Here is a tiny trained network, its code and every weight. The questions are about switching its units off for an input and a class, where a switched-off unit gives its printed mean instead of its output.

import numpy as np


def w(rows, s, z=0):
    codes = np.array(rows[::2]) - 128.0
    scale = np.full(codes.shape[1], s)
    scale[-1] = z or s
    return codes * scale


def f(y):
    return np.maximum(y, 0)


def log_softmax(a):
    a = a - a.max(-1, keepdims=True)
    return a - np.log(np.exp(a).sum(-1, keepdims=True))


def net(x, mask):
    res = np.array(x, float).reshape(1, 7) / 4 @ E
    y = f(res @ A[0][:, :-1].T + A[0][:, -1])
    res = res + np.where(mask, y, B[0][:, -1]) @ B[0][:, :-1]
    return log_softmax(res[-1] @ U[:, :-1].T + U[:, -1])


A, B = {}, {}
E = w([
[37,85,93,52],'x0',
[113,253,113,137],'x1',
[49,149,123,186],'x2',
[156,170,18,125],'x3',
[76,110,154,50],'x4',
[70,171,199,139],'x5',
[164,178,206,95],'x6',
],0.0057)
A[0] = w([
[136,117,107,97,177],'neuron 0',
[101,249,124,147,96],'neuron 1',
[90,158,31,75,168],'neuron 2',
[158,80,117,166,170],'neuron 3',
[97,87,189,115,41],'neuron 4',
[138,159,79,153,4],'neuron 5',
[172,152,140,173,147],'neuron 6',
[120,182,199,158,106],'neuron 7',
[103,164,183,127,202],'neuron 8',
[96,121,224,92,71],'neuron 9',
[84,115,102,167,61],'neuron 10',
[106,58,107,95,66],'neuron 11',
[148,158,126,168,188],'neuron 12',
[102,125,221,109,114],'neuron 13',
[128,169,175,152,40],'neuron 14',
[40,86,119,166,106],'neuron 15',
[182,105,135,150,146],'neuron 16',
[157,95,130,128,203],'neuron 17',
[111,139,120,77,69],'neuron 18',
[133,165,177,135,79],'neuron 19',
[107,118,153,126,132],'neuron 20',
[48,109,111,219,58],'neuron 21',
[190,132,150,181,121],'neuron 22',
],0.014,0.0032)
B[0] = w([
[170,91,133,138,183],'neuron 0',
[151,161,34,235,252],'neuron 1',
[174,23,55,163,254],'neuron 2',
[124,156,206,105,194],'neuron 3',
[113,170,141,38,199],'neuron 4',
[137,106,131,232,169],'neuron 5',
[176,164,171,154,203],'neuron 6',
[120,226,83,133,218],'neuron 7',
[111,210,97,85,221],'neuron 8',
[130,151,100,2,233],'neuron 9',
[85,90,171,185,166],'neuron 10',
[194,71,178,83,206],'neuron 11',
[174,165,134,164,200],'neuron 12',
[165,177,104,13,231],'neuron 13',
[104,177,90,166,176],'neuron 14',
[25,86,189,96,211],'neuron 15',
[175,132,184,121,190],'neuron 16',
[160,116,182,110,193],'neuron 17',
[134,75,102,125,167],'neuron 18',
[106,190,101,144,180],'neuron 19',
[100,143,134,103,166],'neuron 20',
[18,106,218,193,208],'neuron 21',
[178,149,188,159,208],'neuron 22',
],0.026,0.0062)
U = w([
[176,170,222,145,77],'0',
[172,119,208,102,252],'1',
[112,213,90,151,84],'2',
[144,99,75,187,84],'3',
[101,143,139,1,109],'4',
[144,59,120,106,178],'5',
[153,44,163,97,111],'6',
[28,97,196,124,133],'7',
],0.0056,0.0043)

Each question gives the input, the list of numbers given to net, and the class t.
The units are the neurons (one row each of A and B). Each row of codes is followed by its name. A weight is (code - 128) times the scale printed after its matrix; where a second scale follows, it is the last column's (A, B and U).
mask holds one flag per neuron, in row order. A switched-off neuron (its flag False) gives its mean, the last column of its row in B, instead of its output. The means were averaged over made-up inputs and are rounded, as every weight is.
A unit's drop is (log p(t) with every unit on - log p(t) with that unit switched off) / (log p(t) with every unit on - log p(t) with every unit switched off).
The circuit of an input: a set's keep is (log p(t) with only the set's units on - log p(t) with every unit switched off) / (log p(t) with every unit on - log p(t) with every unit switched off). Starting from the 12 units with the biggest drops (on a tie, the unit counted first), units are removed one at a time, each time the one whose removal leaves the highest keep (on an exact tie, the one counted first), for as long as the keep stays at least 0.8.
circuit, biggest first: the units of the circuit, biggest drop first
k most important neurons: the k neurons with the biggest drops, biggest first
drop when u is switched off: that unit's drop, to one decimal
input [-2,2,2,5,-3,-6,-1], class 3: circuit, biggest first	[neuron 2; neuron 5]
input [5,3,-8,5,3,0,0], class 3: circuit, biggest first	[neuron 2]
input [5,-7,7,6,-1,1,-4], class 7: 2 most important neurons	[neuron 21; neuron 15]
input [3,0,8,2,8,8,-3], class 7: 3 most important neurons	[neuron 21; neuron 15; neuron 10]
input [-3,-4,4,3,5,-2,2], class 6: circuit, biggest first	[neuron 7; neuron 8]
input [-7,-1,5,-7,8,-4,-8], class 7: circuit, biggest first	[neuron 21; neuron 15]
input [1,-5,-2,5,-7,-7,-4], class 1: 3 most important neurons	[neuron 3; neuron 1; neuron 16]
input [0,-7,3,-1,-6,-2,-4], class 7: 2 most important neurons	[neuron 21; neuron 15]
input [-7,-3,2,7,5,-8,-6], class 6: 4 most important neurons	[neuron 2; neuron 1; neuron 7; neuron 8]
input [0,7,5,-4,8,-3,7], class 2: 2 most important neurons	[neuron 1; neuron 7]
input [4,-5,5,3,6,-6,-8], class 6: 2 most important neurons	[neuron 2; neuron 11]
input [-3,-1,8,8,4,3,-1], class 3: 2 most important neurons	[neuron 1; neuron 2]
input [3,-6,8,-2,1,-6,-1], class 7: drop when neuron 15 is switched off	0.1
input [-1,4,8,-7,-8,-8,-5], class 7: circuit, biggest first	[neuron 21]
input [-4,-3,-6,6,3,3,-4], class 6: drop when neuron 18 is switched off	-0.1
input [0,-7,5,4,3,-1,0], class 6: drop when neuron 7 is switched off	0.2
